Below is a small trained network, with its code and all its weights. Each question gives an input and a target symbol and asks what happens when units are switched off, that is, made to give their printed mean instead of their output.

import numpy as np


def w(rows, s, z=0):
    codes = np.array(rows[::2]) - 128.0
    scale = np.full(codes.shape[1], s)
    scale[-1] = z or s
    return codes * scale


def norm(h):
    return h / np.sqrt((h * h).mean(-1, keepdims=True) + 1e-5)


def f(y):
    return np.maximum(y, 0)


def softmax(a):
    e = np.exp(a - a.max(-1, keepdims=True))
    return e / e.sum(-1, keepdims=True)


def log_softmax(a):
    a = a - a.max(-1, keepdims=True)
    return a - np.log(np.exp(a).sum(-1, keepdims=True))


def net(x, mask):
    ids = ['αβγζηλξπφψ'.index(c) for c in x.split()]
    T = len(ids)
    res = E[ids] + P[:T]
    u = 0
    for l in range(2):
        r = norm(res)
        for j in range(2):
            rows = slice(4 * j, 4 * j + 4)
            q, k, v = (r @ M[l][rows].T for M in (Q, K, V))
            z = softmax(np.where(np.tri(T) > 0, q @ k.T / 4**0.5, -1e9)) @ v
            o = O[l][rows]
            res = res + np.where(mask[u + j], z, o[:, -1]) @ o[:, :-1]
        u += 2
        y = f(norm(res) @ A[l][:, :-1].T + A[l][:, -1])
        res = res + np.where(mask[u : u + 8], y, B[l][:, -1]) @ B[l][:, :-1]
        u += 8
    return log_softmax(norm(res)[-1] @ U[:, :-1].T + U[:, -1])


Q, K, V, O, A, B = {}, {}, {}, {}, {}, {}
E = w([
[112,162,110],'α',
[115,141,86],'β',
[189,200,73],'γ',
[142,157,76],'ζ',
[156,97,143],'η',
[95,151,99],'λ',
[154,142,170],'ξ',
[162,80,126],'π',
[94,115,248],'φ',
[143,135,30],'ψ',
],0.017)
P = w([
[131,92,1],'0',
[95,116,83],'1',
[105,120,97],'2',
[114,124,103],'3',
[122,125,112],'4',
[126,135,116],'5',
[134,125,123],'6',
[139,122,135],'7',
[142,132,134],'8',
[148,123,150],'9',
[152,122,155],'10',
],0.012)
Q[0] = w([
[141,7,234],'L0H0',
[148,162,17],'L0H0',
[141,72,93],'L0H0',
[169,193,128],'L0H0',
[204,14,137],'L0H1',
[106,110,15],'L0H1',
[75,78,145],'L0H1',
[103,49,190],'L0H1',
],0.011)
K[0] = w([
[111,102,203],'L0H0',
[135,246,7],'L0H0',
[154,202,176],'L0H0',
[139,170,154],'L0H0',
[153,72,239],'L0H1',
[143,43,85],'L0H1',
[28,110,105],'L0H1',
[94,2,148],'L0H1',
],0.0099)
V[0] = w([
[120,101,88],'L0H0',
[90,53,97],'L0H0',
[110,254,16],'L0H0',
[139,78,115],'L0H0',
[188,81,170],'L0H1',
[145,32,108],'L0H1',
[115,44,174],'L0H1',
[55,184,143],'L0H1',
],0.0098)
O[0] = w([
[80,125,177,149],'L0H0',
[219,74,172,122],'L0H0',
[135,100,254,248],'L0H0',
[123,131,130,126],'L0H0',
[91,149,96,103],'L0H1',
[63,157,133,123],'L0H1',
[187,173,115,70],'L0H1',
[138,136,197,110],'L0H1',
],0.008,0.012)
A[0] = w([
[113,76,164,118],'L0N0',
[96,148,108,161],'L0N1',
[161,246,168,144],'L0N2',
[104,186,84,37],'L0N3',
[50,182,217,192],'L0N4',
[105,145,111,56],'L0N5',
[112,85,42,254],'L0N6',
[190,210,131,92],'L0N7',
],0.013,0.0031)
B[0] = w([
[26,140,168,197],'L0N0',
[219,159,158,140],'L0N1',
[141,33,142,174],'L0N2',
[130,78,89,145],'L0N3',
[179,169,108,254],'L0N4',
[43,158,81,132],'L0N5',
[116,120,254,180],'L0N6',
[96,78,146,152],'L0N7',
],0.0062,0.01)
Q[1] = w([
[175,177,224],'L1H0',
[2,94,84],'L1H0',
[118,237,63],'L1H0',
[197,206,165],'L1H0',
[140,246,109],'L1H1',
[222,133,123],'L1H1',
[111,174,98],'L1H1',
[114,167,81],'L1H1',
],0.0098)
K[1] = w([
[200,101,66],'L1H0',
[91,144,147],'L1H0',
[138,112,58],'L1H0',
[249,229,113],'L1H0',
[86,47,37],'L1H1',
[164,119,75],'L1H1',
[102,146,124],'L1H1',
[88,190,101],'L1H1',
],0.014)
V[1] = w([
[110,84,197],'L1H0',
[159,53,184],'L1H0',
[57,100,127],'L1H0',
[50,9,132],'L1H0',
[31,108,147],'L1H1',
[173,234,148],'L1H1',
[129,112,116],'L1H1',
[116,131,81],'L1H1',
],0.014)
O[1] = w([
[154,93,97,243],'L1H0',
[115,124,164,250],'L1H0',
[204,233,141,130],'L1H0',
[127,217,132,186],'L1H0',
[2,238,122,158],'L1H1',
[197,153,166,104],'L1H1',
[126,65,75,120],'L1H1',
[68,91,135,60],'L1H1',
],0.008,0.012)
A[1] = w([
[98,99,129,231],'L1N0',
[89,126,8,222],'L1N1',
[176,152,166,254],'L1N2',
[137,236,159,207],'L1N3',
[150,123,146,115],'L1N4',
[167,76,175,112],'L1N5',
[80,205,161,3],'L1N6',
[112,200,167,247],'L1N7',
],0.015,0.00089)
B[1] = w([
[55,180,2,137],'L1N0',
[195,162,153,143],'L1N1',
[152,148,47,219],'L1N2',
[142,149,98,254],'L1N3',
[11,146,140,163],'L1N4',
[112,158,105,220],'L1N5',
[175,58,107,233],'L1N6',
[138,150,65,244],'L1N7',
],0.0094)
U = w([
[93,29,130,223],'α',
[215,144,227,132],'β',
[159,194,124,166],'γ',
[52,96,118,136],'ζ',
[43,183,4,237],'η',
[98,123,107,12],'λ',
[105,124,100,3],'ξ',
[88,93,86,45],'π',
[105,121,102,5],'φ',
[98,125,106,6],'ψ',
],0.011,0.0067)

Each question gives the input, a string of symbols that net reads in full, and the target symbol t.
The units are the heads (4 rows each of Q, K, V and O) and the neurons (one row each of A and B). Each row of codes is followed by its name. A weight is (code - 128) times the scale printed after its matrix; where a second scale follows, it is the last column's (O, A, B and U).
mask holds one flag per unit, layer by layer, with each layer's heads first. A switched-off unit (its flag False) gives its mean, the last column of its rows in O or B, instead of its output. The means were averaged over made-up inputs and are rounded, as every weight is.
A unit's drop is (log p(t) with every unit on - log p(t) with that unit switched off) / (log p(t) with every unit on - log p(t) with every unit switched off).
The circuit of an input: a set's keep is (log p(t) with only the set's units on - log p(t) with every unit switched off) / (log p(t) with every unit on - log p(t) with every unit switched off). Starting from the 12 units with the biggest drops (on a tie, the unit counted first), units are removed one at a time, each time the one whose removal leaves the highest keep (on an exact tie, the one counted first), for as long as the keep stays at least 0.8.
circuit, biggest first: the units of the circuit, biggest drop first
top k neurons: the k neurons with the biggest drops, biggest first
k most important neurons of layer l: the k neurons of layer l with the biggest drops, biggest first
heads that matter: for each layer, one digit per head in row order, 1 if its drop is at least 0.15 and else 0, layers parted by /
input γ ξ λ π η ψ ξ φ, target η: circuit, biggest first	L0H0
input η φ ζ η π ξ γ π γ β, target α: heads that matter	11 / 10
input π α ψ α, target γ: heads that matter	11 / 10
input α φ λ γ α γ γ η γ, target α: top 2 neurons	L0N0; L0N1
input ζ γ α ζ γ γ ζ ξ λ λ, target γ: heads that matter	11 / 01
input η α ψ β α η γ α β, target γ: top 2 neurons	L0N4; L0N5
input γ γ φ γ ζ, target α: top 3 neurons	L0N1; L0N0; L1N7
input γ η γ γ π ξ γ η, target γ: heads that matter	11 / 00
input ζ φ ξ ξ, target α: heads that matter	11 / 11
input ζ γ α ζ ψ λ λ λ ξ λ, target β: heads that matter	11 / 00
input γ α γ γ λ γ ζ γ φ η, target α: top 2 neurons	L0N6; L0N0
input γ β γ γ γ, target β: top 2 neurons	L0N4; L1N7
input ψ η φ, target η: top 4 neurons	L1N0; L0N5; L0N4; L1N6
input γ η ψ γ η λ π η, target γ: heads that matter	11 / 01
input γ η ψ β ψ γ α φ, target α: 3 most important neurons of layer 0	L0N1; L0N2; L0N4
input γ γ α ψ ζ α λ α α, target β: circuit, biggest first	L0H1
input α α φ γ β γ α η, target α: top 4 neurons	L0N6; L0N2; L0N0; L0N1
input ψ η π γ γ γ β ψ η π, target γ: top 4 neurons	L0N4; L0N3; L0N0; L1N1
input α π η λ α π, target η: top 2 neurons	L0N4; L1N7
input β η α γ γ γ γ γ, target β: most important neuron of layer 0	L0N0
input γ α γ β ξ α γ φ, target α: 4 most important neurons of layer 0	L0N1; L0N0; L0N6; L0N2
input η γ β γ α β α α γ π, target η: 2 most important neurons of layer 0	L0N6; L0N4
